Here is a tiny trained network, its code and every weight. The questions are about switching its units off for an input and a target symbol, where a switched-off unit gives its printed mean instead of its output.

import numpy as np


def w(rows, s, z=0):
    codes = np.array(rows[::2]) - 128.0
    scale = np.full(codes.shape[1], s)
    scale[-1] = z or s
    return codes * scale


def f(y):
    return np.maximum(y, 0)


def softmax(a):
    e = np.exp(a - a.max(-1, keepdims=True))
    return e / e.sum(-1, keepdims=True)


def log_softmax(a):
    a = a - a.max(-1, keepdims=True)
    return a - np.log(np.exp(a).sum(-1, keepdims=True))


def net(x, mask):
    ids = ['ΘΞΦΩαβγδεζηλμπστ'.index(c) for c in x.split()]
    T = len(ids)
    res = E[ids] + P[:T]
    r = res
    for j in range(2):
        rows = slice(4 * j, 4 * j + 4)
        q, k, v = (r @ M[0][rows].T for M in (Q, K, V))
        z = softmax(np.where(np.tri(T) > 0, q @ k.T / 4**0.5, -1e9)) @ v
        o = O[0][rows]
        res = res + np.where(mask[j], z, o[:, -1]) @ o[:, :-1]
    y = f(res @ A[0][:, :-1].T + A[0][:, -1])
    res = res + np.where(mask[2:26], y, B[0][:, -1]) @ B[0][:, :-1]
    return log_softmax(res[-1] @ U[:, :-1].T + U[:, -1])


Q, K, V, O, A, B = {}, {}, {}, {}, {}, {}
E = w([
[172,185,175],'Θ',
[49,147,81],'Ξ',
[173,195,155],'Φ',
[99,226,141],'Ω',
[144,106,9],'α',
[139,163,96],'β',
[131,204,131],'γ',
[163,186,142],'δ',
[163,149,125],'ε',
[250,179,227],'ζ',
[79,141,88],'η',
[147,189,141],'λ',
[188,196,166],'μ',
[202,176,176],'π',
[35,172,74],'σ',
[60,117,87],'τ',
],0.016)
P = w([
[198,83,8],'0',
[86,253,118],'1',
[110,243,130],'2',
[103,251,132],'3',
[116,243,136],'4',
[98,246,137],'5',
[116,244,138],'6',
[104,252,135],'7',
[108,241,138],'8',
[114,247,141],'9',
],0.0069)
Q[0] = w([
[133,36,162],'head 0',
[129,146,132],'head 0',
[138,39,129],'head 0',
[122,212,96],'head 0',
[133,117,52],'head 1',
[125,89,92],'head 1',
[121,82,81],'head 1',
[250,107,173],'head 1',
],0.017)
K[0] = w([
[44,175,202],'head 0',
[51,85,83],'head 0',
[68,155,208],'head 0',
[167,99,6],'head 0',
[69,49,136],'head 1',
[133,73,102],'head 1',
[83,38,101],'head 1',
[241,147,138],'head 1',
],0.012)
V[0] = w([
[246,116,161],'head 0',
[100,30,63],'head 0',
[7,148,188],'head 0',
[121,198,194],'head 0',
[144,238,139],'head 1',
[169,74,107],'head 1',
[195,126,178],'head 1',
[187,201,123],'head 1',
],0.011)
O[0] = w([
[121,96,254,107],'head 0',
[59,111,96,133],'head 0',
[165,140,92,79],'head 0',
[174,174,136,107],'head 0',
[114,117,125,253],'head 1',
[110,126,141,57],'head 1',
[111,122,105,106],'head 1',
[76,140,110,201],'head 1',
],0.016)
A[0] = w([
[72,150,162,187],'neuron 0',
[100,158,113,97],'neuron 1',
[57,116,168,208],'neuron 2',
[190,139,222,73],'neuron 3',
[96,87,83,150],'neuron 4',
[168,77,100,133],'neuron 5',
[127,163,35,121],'neuron 6',
[118,121,197,189],'neuron 7',
[228,136,155,72],'neuron 8',
[198,193,62,129],'neuron 9',
[94,148,124,130],'neuron 10',
[71,60,144,206],'neuron 11',
[111,135,148,222],'neuron 12',
[98,167,120,150],'neuron 13',
[81,155,138,136],'neuron 14',
[66,137,79,90],'neuron 15',
[178,51,161,201],'neuron 16',
[116,164,101,130],'neuron 17',
[170,183,148,254],'neuron 18',
[125,72,94,96],'neuron 19',
[245,145,173,107],'neuron 20',
[126,103,198,99],'neuron 21',
[127,113,190,117],'neuron 22',
[62,117,99,105],'neuron 23',
],0.012,0.007)
B[0] = w([
[175,100,95,224],'neuron 0',
[137,99,165,193],'neuron 1',
[137,126,92,222],'neuron 2',
[52,222,155,150],'neuron 3',
[137,191,156,197],'neuron 4',
[113,105,48,129],'neuron 5',
[120,82,162,250],'neuron 6',
[156,110,66,163],'neuron 7',
[103,63,106,132],'neuron 8',
[94,146,255,186],'neuron 9',
[135,83,119,195],'neuron 10',
[153,165,140,187],'neuron 11',
[162,143,90,181],'neuron 12',
[166,118,128,217],'neuron 13',
[160,99,137,211],'neuron 14',
[129,123,159,248],'neuron 15',
[130,159,79,134],'neuron 16',
[79,128,100,200],'neuron 17',
[124,205,74,182],'neuron 18',
[133,147,189,143],'neuron 19',
[87,127,100,139],'neuron 20',
[165,77,186,149],'neuron 21',
[182,46,189,149],'neuron 22',
[133,122,150,226],'neuron 23',
],0.0073,0.018)
U = w([
[158,125,112,161],'Θ',
[130,142,221,2],'Ξ',
[186,134,142,114],'Φ',
[77,128,116,107],'Ω',
[106,121,184,75],'α',
[103,227,162,179],'β',
[102,118,82,223],'γ',
[224,180,4,191],'δ',
[64,143,217,49],'ε',
[169,154,165,68],'ζ',
[194,155,90,80],'η',
[89,145,178,35],'λ',
[168,151,182,84],'μ',
[196,78,134,170],'π',
[158,133,192,74],'σ',
[163,137,159,193],'τ',
],0.011,0.0072)

Each question gives the input, a string of symbols that net reads in full, and the target symbol t.
The units are the heads (4 rows each of Q, K, V and O) and the neurons (one row each of A and B). Each row of codes is followed by its name. A weight is (code - 128) times the scale printed after its matrix; where a second scale follows, it is the last column's (O, A, B and U).
mask holds one flag per unit, heads first, then neurons. A switched-off unit (its flag False) gives its mean, the last column of its rows in O or B, instead of its output. The means were averaged over made-up inputs and are rounded, as every weight is.
A unit's drop is (log p(t) with every unit on - log p(t) with that unit switched off) / (log p(t) with every unit on - log p(t) with every unit switched off).
The circuit of an input: a set's keep is (log p(t) with only the set's units on - log p(t) with every unit switched off) / (log p(t) with every unit on - log p(t) with every unit switched off). Starting from the 12 units with the biggest drops (on a tie, the unit counted first), units are removed one at a time, each time the one whose removal leaves the highest keep (on an exact tie, the one counted first), for as long as the keep stays at least 0.8.
units of the circuit, in order: the units of the circuit, biggest drop first
unit that matters most: the unit with the biggest drop
k most important neurons: the k neurons with the biggest drops, biggest first
heads that matter: for each layer, one digit per head in row order, 1 if its drop is at least 0.15 and else 0, layers parted by /
drop of u: that unit's drop, to one decimal
input Ω ε Θ, target β: heads that matter => 10
input σ γ ε γ Ω τ Φ, target ε: heads that matter => 10
input γ α γ γ Ξ Φ, target γ: heads that matter => 10
input Ω τ Ω γ, target β: units of the circuit, in order => [head 0; neuron 9; neuron 18]
input Ω Ω δ ε γ σ, target β: heads that matter => 11
input γ γ Ω π Θ η, target δ: heads that matter => 10
input γ Ω Ω Ω Ω τ γ σ, target δ: heads that matter => 11
input Ω Ω Ω Ω Ω η, target β: units of the circuit, in order => [head 0; neuron 9; neuron 0; neuron 22]
input Ω η Ω Ω Ω δ, target β: units of the circuit, in order => [head 0; neuron 9; neuron 18; neuron 0]
input σ Ω ζ Ω η π ε, target ε: 2 most important neurons => [neuron 9; neuron 6]
input γ Ω Φ γ ζ, target δ: unit that matters most => head 1
input Ω Ω Φ ε Ω τ, target β: 2 most important neurons => [neuron 9; neuron 0]
input Ω σ Ω τ γ γ Ω π λ η, target β: 2 most important neurons => [neuron 9; neuron 18]
input ε τ Ω μ, target π: heads that matter => 11
input ε η Ω Ω Ω Ω Ω τ, target π: heads that matter => 10
input γ τ ε σ σ Ω σ τ Ξ, target δ: heads that matter => 11
input γ ζ ε γ δ τ, target δ: 3 most important neurons => [neuron 9; neuron 6; neuron 15]
input Ω ζ Φ ε ζ Φ Φ Ω τ, target β: drop of neuron 22 => 0.0
input γ Ω Ω μ τ π, target δ: drop of neuron 15 => 0.1
input Ω ε π β, target β: drop of head 0 => 1.2
